Here is a tiny trained network, its code and every weight. The questions are about switching its units off for an input and a class, where a switched-off unit gives its printed mean instead of its output.

import numpy as np


def w(rows, s, z=0):
    codes = np.array(rows[::2]) - 128.0
    scale = np.full(codes.shape[1], s)
    scale[-1] = z or s
    return codes * scale


def f(y):
    return np.maximum(y, 0)


def log_softmax(a):
    a = a - a.max(-1, keepdims=True)
    return a - np.log(np.exp(a).sum(-1, keepdims=True))


def net(x, mask):
    res = np.array(x, float).reshape(1, 7) / 4 @ E
    y = f(res @ A[0][:, :-1].T + A[0][:, -1])
    res = res + np.where(mask, y, B[0][:, -1]) @ B[0][:, :-1]
    return log_softmax(res[-1] @ U[:, :-1].T + U[:, -1])


A, B = {}, {}
E = w([
[181,70,58,53,133,159,169,110,74,105,183],'x0',
[207,111,153,222,137,202,152,131,213,118,164],'x1',
[72,179,112,112,208,123,231,46,181,142,136],'x2',
[69,19,156,131,94,186,183,112,119,120,28],'x3',
[214,102,111,139,100,3,185,108,173,84,60],'x4',
[177,102,151,71,208,141,47,57,163,155,77],'x5',
[161,181,120,58,132,166,161,216,155,149,67],'x6',
],0.0056)
A[0] = w([
[169,131,103,90,135,126,139,113,103,128,174,79],'N1',
[121,64,120,153,129,94,117,48,86,107,198,97],'N2',
[63,25,143,159,106,186,165,105,129,138,14,28],'N3',
[92,158,128,128,169,125,208,60,160,128,134,60],'N4',
[81,95,148,222,138,73,81,46,129,117,158,93],'N5',
[168,219,116,146,160,88,79,124,131,144,203,39],'N6',
[46,153,134,120,149,251,66,118,101,145,185,1],'N7',
[62,201,180,217,125,79,79,157,195,143,30,61],'N8',
[75,153,125,182,61,100,215,187,91,116,187,49],'N9',
[40,143,104,36,123,33,91,123,53,127,90,38],'N10',
[196,87,106,70,132,122,183,114,106,118,165,79],'N11',
[176,198,127,68,152,182,174,215,158,127,48,111],'N12',
[176,112,118,134,105,52,155,100,138,122,93,46],'N13',
[180,76,130,147,69,136,31,180,83,122,118,56],'N14',
[175,102,151,77,212,146,22,40,164,149,69,59],'N15',
[170,204,117,122,143,68,90,138,141,132,172,48],'N16',
[85,176,118,119,166,142,175,77,144,139,125,50],'N17',
[159,99,144,151,77,128,47,174,105,125,117,55],'N18',
[186,126,108,89,140,127,156,129,105,126,186,92],'N19',
[145,46,106,75,121,169,191,127,90,117,143,67],'N20',
[183,102,122,143,113,35,162,105,152,111,88,41],'N21',
[173,115,129,140,121,51,158,116,152,118,95,67],'N22',
[102,156,126,121,176,134,181,78,159,132,149,49],'N23',
[214,109,131,213,145,220,150,123,210,118,163,44],'N24',
[127,124,130,112,142,114,141,123,136,139,128,76],'N25',
],0.012,0.0051)
B[0] = w([
[115,130,115,132,122,119,103,82,129,112,127,169],'N1',
[135,142,111,84,71,141,108,136,146,194,113,197],'N2',
[123,133,219,123,89,73,62,143,144,45,140,229],'N3',
[142,114,112,89,180,57,158,143,124,120,126,204],'N4',
[143,139,112,74,53,134,111,143,142,202,116,206],'N5',
[117,112,207,126,92,100,83,137,138,64,122,214],'N6',
[141,114,136,143,208,233,78,194,123,130,126,228],'N7',
[113,130,58,127,162,162,86,6,112,124,130,243],'N8',
[113,121,44,198,86,121,176,177,127,78,120,213],'N9',
[161,125,222,182,124,145,222,82,132,175,137,230],'N10',
[116,129,93,131,154,163,99,78,117,129,126,193],'N11',
[140,129,112,76,38,134,101,165,145,214,127,236],'N12',
[126,119,142,136,172,186,106,172,126,134,136,190],'N13',
[127,133,109,75,203,61,177,138,130,131,123,216],'N14',
[101,134,33,202,73,115,186,173,116,80,135,254],'N15',
[113,119,184,118,103,98,83,125,138,74,121,200],'N16',
[140,124,122,84,181,87,145,147,117,124,128,186],'N17',
[141,124,112,82,174,72,155,138,132,124,135,192],'N18',
[107,135,114,133,129,121,91,83,141,112,114,182],'N19',
[110,144,107,140,132,123,77,48,126,109,128,200],'N20',
[130,124,146,137,179,200,109,188,123,128,140,206],'N21',
[124,125,142,141,172,180,112,181,113,128,131,194],'N22',
[141,137,125,85,165,75,149,149,126,131,130,186],'N23',
[139,132,214,176,127,141,219,71,110,171,130,243],'N24',
[133,130,135,131,144,124,131,142,122,118,130,134],'N25',
],0.025,0.0088)
U = w([
[141,110,149,141,203,223,91,204,110,131,142,90],'0',
[110,122,210,124,84,75,74,123,159,42,129,93],'1',
[159,121,102,53,209,36,186,138,119,132,121,109],'2',
[169,134,206,188,120,145,228,65,114,182,137,103],'3',
[93,127,38,206,69,122,184,172,112,83,119,127],'4',
[103,150,75,122,148,154,73,1,114,132,115,253],'5',
[162,152,109,60,46,144,105,154,159,231,103,128],'6',
],0.0064,0.0047)

Each question gives the input, the list of numbers given to net, and the class t.
The units are the neurons (one row each of A and B). Each row of codes is followed by its name. A weight is (code - 128) times the scale printed after its matrix; where a second scale follows, it is the last column's (A, B and U).
mask holds one flag per neuron, in row order. A switched-off neuron (its flag False) gives its mean, the last column of its row in B, instead of its output. The means were averaged over made-up inputs and are rounded, as every weight is.
A unit's drop is (log p(t) with every unit on - log p(t) with that unit switched off) / (log p(t) with every unit on - log p(t) with every unit switched off).
unit that matters most: the unit with the biggest drop
top k neurons: the k neurons with the biggest drops, biggest first
drop of u: that unit's drop, to one decimal
input [8,-4,-3,6,6,-5,5], class 5: unit that matters most : N20
input [7,-8,7,-4,-7,4,6], class 3: top 3 neurons : (N10, N21, N14)
input [-6,-6,0,5,3,1,-8], class 6: top 3 neurons : (N5, N24, N2)
input [-1,-6,-5,1,6,-4,-3], class 0: top 2 neurons : (N24, N21)
input [-8,8,-2,-6,8,7,8], class 0: top 2 neurons : (N21, N22)
input [8,7,-7,6,-3,-7,-7], class 5: top 2 neurons : (N20, N15)
input [-6,7,-4,-1,-3,-7,-6], class 3: top 3 neurons : (N24, N15, N12)
input [1,-6,4,2,-7,-6,-1], class 0: top 2 neurons : (N7, N15)
input [2,-5,4,-3,0,4,4], class 3: top 3 neurons : (N10, N14, N9)
input [2,-7,3,-7,2,-4,0], class 1: top 2 neurons : (N16, N6)
input [5,2,-7,6,-6,0,-2], class 2: top 4 neurons : (N14, N18, N21, N6)
input [4,1,7,5,-6,-3,-4], class 2: top 3 neurons : (N4, N23, N17)
input [-6,3,6,3,5,-4,0], class 2: drop of N18 : -0.2
input [1,7,-2,5,3,2,-2], class 3: unit that matters most : N24
input [-5,6,8,7,-2,2,-4], class 2: drop of N1 : 0.0
input [1,5,-4,0,0,5,-3], class 3: drop of N10 : -0.3
